Below are the code and all the weights of a small trained network. Each question names an input and a class and asks about switching units off, where a switched-off unit gives its printed mean instead of its output.

import numpy as np


def w(rows, s, z=0):
    codes = np.array(rows[::2]) - 128.0
    scale = np.full(codes.shape[1], s)
    scale[-1] = z or s
    return codes * scale


def f(y):
    return y / 2 * (1 + np.tanh(0.7978845608 * (y + 0.044715 * y**3)))


def log_softmax(a):
    a = a - a.max(-1, keepdims=True)
    return a - np.log(np.exp(a).sum(-1, keepdims=True))


def net(x, mask):
    res = np.array(x, float).reshape(1, 7) / 4 @ E
    y = f(res @ A[0][:, :-1].T + A[0][:, -1])
    res = res + np.where(mask, y, B[0][:, -1]) @ B[0][:, :-1]
    return log_softmax(res[-1] @ U[:, :-1].T + U[:, -1])


A, B = {}, {}
E = w([
[146,26,53,72,122,173,88],'x0',
[88,109,87,185,24,156,157],'x1',
[235,213,88,44,93,141,142],'x2',
[169,154,90,179,103,41,178],'x3',
[65,127,31,62,135,110,254],'x4',
[48,139,138,131,68,41,50],'x5',
[109,175,17,148,180,131,66],'x6',
],0.0075)
A[0] = w([
[33,81,191,192,128,123,112,199],'n1',
[88,158,133,126,35,114,232,213],'n2',
[197,151,136,63,179,125,203,235],'n3',
[210,205,165,187,108,126,73,129],'n4',
[162,173,109,117,175,110,253,149],'n5',
[102,61,253,213,119,122,118,135],'n6',
[121,121,2,144,95,94,190,214],'n7',
[22,169,120,118,163,88,77,139],'n8',
[91,85,177,110,118,162,101,251],'n9',
[182,142,211,66,119,65,88,168],'n10',
[44,136,77,130,38,109,184,101],'n11',
[185,110,173,26,125,128,83,126],'n12',
[99,94,53,164,114,86,115,158],'n13',
[135,82,46,129,163,199,71,196],'n14',
[59,145,146,125,194,90,45,181],'n15',
[164,162,120,102,147,105,222,186],'n16',
[207,213,166,157,103,96,88,148],'n17',
[170,97,117,79,141,242,97,111],'n18',
],0.0085,0.0034)
B[0] = w([
[74,114,212,130,174,67,167,240],'n1',
[77,178,153,121,51,160,173,233],'n2',
[160,87,49,187,157,184,185,233],'n3',
[198,209,151,185,96,140,40,212],'n4',
[61,150,84,204,143,212,172,222],'n5',
[128,98,236,193,155,63,159,254],'n6',
[18,56,48,127,79,131,81,250],'n7',
[74,211,104,52,187,91,149,189],'n8',
[174,117,197,96,142,119,177,199],'n9',
[213,150,76,170,112,34,160,211],'n10',
[69,141,130,74,38,91,118,208],'n11',
[255,105,75,105,94,88,179,197],'n12',
[66,90,115,109,141,42,69,184],'n13',
[142,76,134,85,172,165,76,214],'n14',
[144,212,131,99,209,107,133,212],'n15',
[94,131,51,188,129,179,179,208],'n16',
[160,189,111,198,86,117,80,209],'n17',
[207,83,163,80,121,197,119,204],'n18',
],0.0081,0.0082)
U = w([
[87,37,59,116,146,112,29,8],'0',
[209,124,76,129,95,74,181,54],'1',
[118,93,254,166,157,82,173,158],'2',
[55,124,115,80,3,118,137,183],'3',
[96,200,121,41,215,101,111,142],'4',
[175,208,149,195,99,125,19,164],'5',
[100,126,75,195,144,225,208,134],'6',
[199,64,157,34,137,223,101,164],'7',
],0.0084,0.0014)

Each question gives the input, the list of numbers given to net, and the class t.
The units are the neurons (one row each of A and B). Each row of codes is followed by its name. A weight is (code - 128) times the scale printed after its matrix; where a second scale follows, it is the last column's (A, B and U).
mask holds one flag per neuron, in row order. A switched-off neuron (its flag False) gives its mean, the last column of its row in B, instead of its output. The means were averaged over made-up inputs and are rounded, as every weight is.
A unit's drop is (log p(t) with every unit on - log p(t) with that unit switched off) / (log p(t) with every unit on - log p(t) with every unit switched off).
The circuit of an input: a set's keep is (log p(t) with only the set's units on - log p(t) with every unit switched off) / (log p(t) with every unit on - log p(t) with every unit switched off). Starting from the 12 units with the biggest drops (on a tie, the unit counted first), units are removed one at a time, each time the one whose removal leaves the highest keep (on an exact tie, the one counted first), for as long as the keep stays at least 0.8.
circuit, biggest first: the units of the circuit, biggest drop first
k most important neurons: the k neurons with the biggest drops, biggest first
drop of u: that unit's drop, to one decimal
input [5,-3,2,3,-2,6,4], class 4: circuit, biggest first => [n15; n8]
input [-4,5,4,-4,-1,5,-7], class 2: 3 most important neurons => [n7; n6; n9]
input [2,5,3,-8,1,5,6], class 4: circuit, biggest first => [n8; n15]
input [-7,0,-7,-2,-1,8,6], class 4: circuit, biggest first => [n8]
input [3,-1,1,2,-6,-6,1], class 7: circuit, biggest first => [n18; n14]
input [-7,4,-5,-2,6,-3,3], class 3: circuit, biggest first => [n11; n3]
input [3,-5,-1,-1,8,2,1], class 0: circuit, biggest first => [n7; n2]
input [-2,-8,2,-3,-7,-4,-8], class 1: 2 most important neurons => [n12; n10]
input [0,3,8,-8,-2,2,-3], class 7: 3 most important neurons => [n18; n6; n16]
input [2,-2,-6,-6,-7,5,8], class 4: 2 most important neurons => [n8; n15]
input [8,0,6,-5,-3,7,8], class 7: 2 most important neurons => [n18; n14]
input [8,-6,5,5,5,1,-7], class 6: circuit, biggest first => [n5; n3]
input [2,5,-8,-2,-5,5,7], class 2: 2 most important neurons => [n6; n1]
input [-3,-8,-2,7,2,7,2], class 4: circuit, biggest first => [n8]
input [-7,7,4,-1,-2,-4,2], class 5: 3 most important neurons => [n4; n17; n3]
input [7,6,-2,6,0,1,2], class 0: 3 most important neurons => [n13; n14; n7]
input [-4,1,1,-1,6,4,7], class 3: 2 most important neurons => [n7; n11]
input [1,8,1,7,-3,-2,-8], class 3: 2 most important neurons => [n2; n11]
input [2,4,0,2,-2,6,6], class 0: 3 most important neurons => [n13; n2; n7]
input [3,-3,2,-5,-5,1,-2], class 7: circuit, biggest first => [n18]
input [-8,-6,-4,1,6,-1,6], class 6: 2 most important neurons => [n5; n16]
input [-1,7,5,-1,-1,-3,6], class 0: 2 most important neurons => [n7; n14]
input [-3,5,-1,4,-8,-5,-4], class 5: drop of n4 => 2.5
input [-8,-7,-5,-3,0,-8,2], class 6: drop of n5 => 0.2
input [5,0,-2,8,4,2,1], class 3: drop of n12 => 0.0
input [7,3,-8,4,1,6,-8], class 2: drop of n6 => 0.1
input [4,-5,4,7,2,6,8], class 0: circuit, biggest first => [n7]
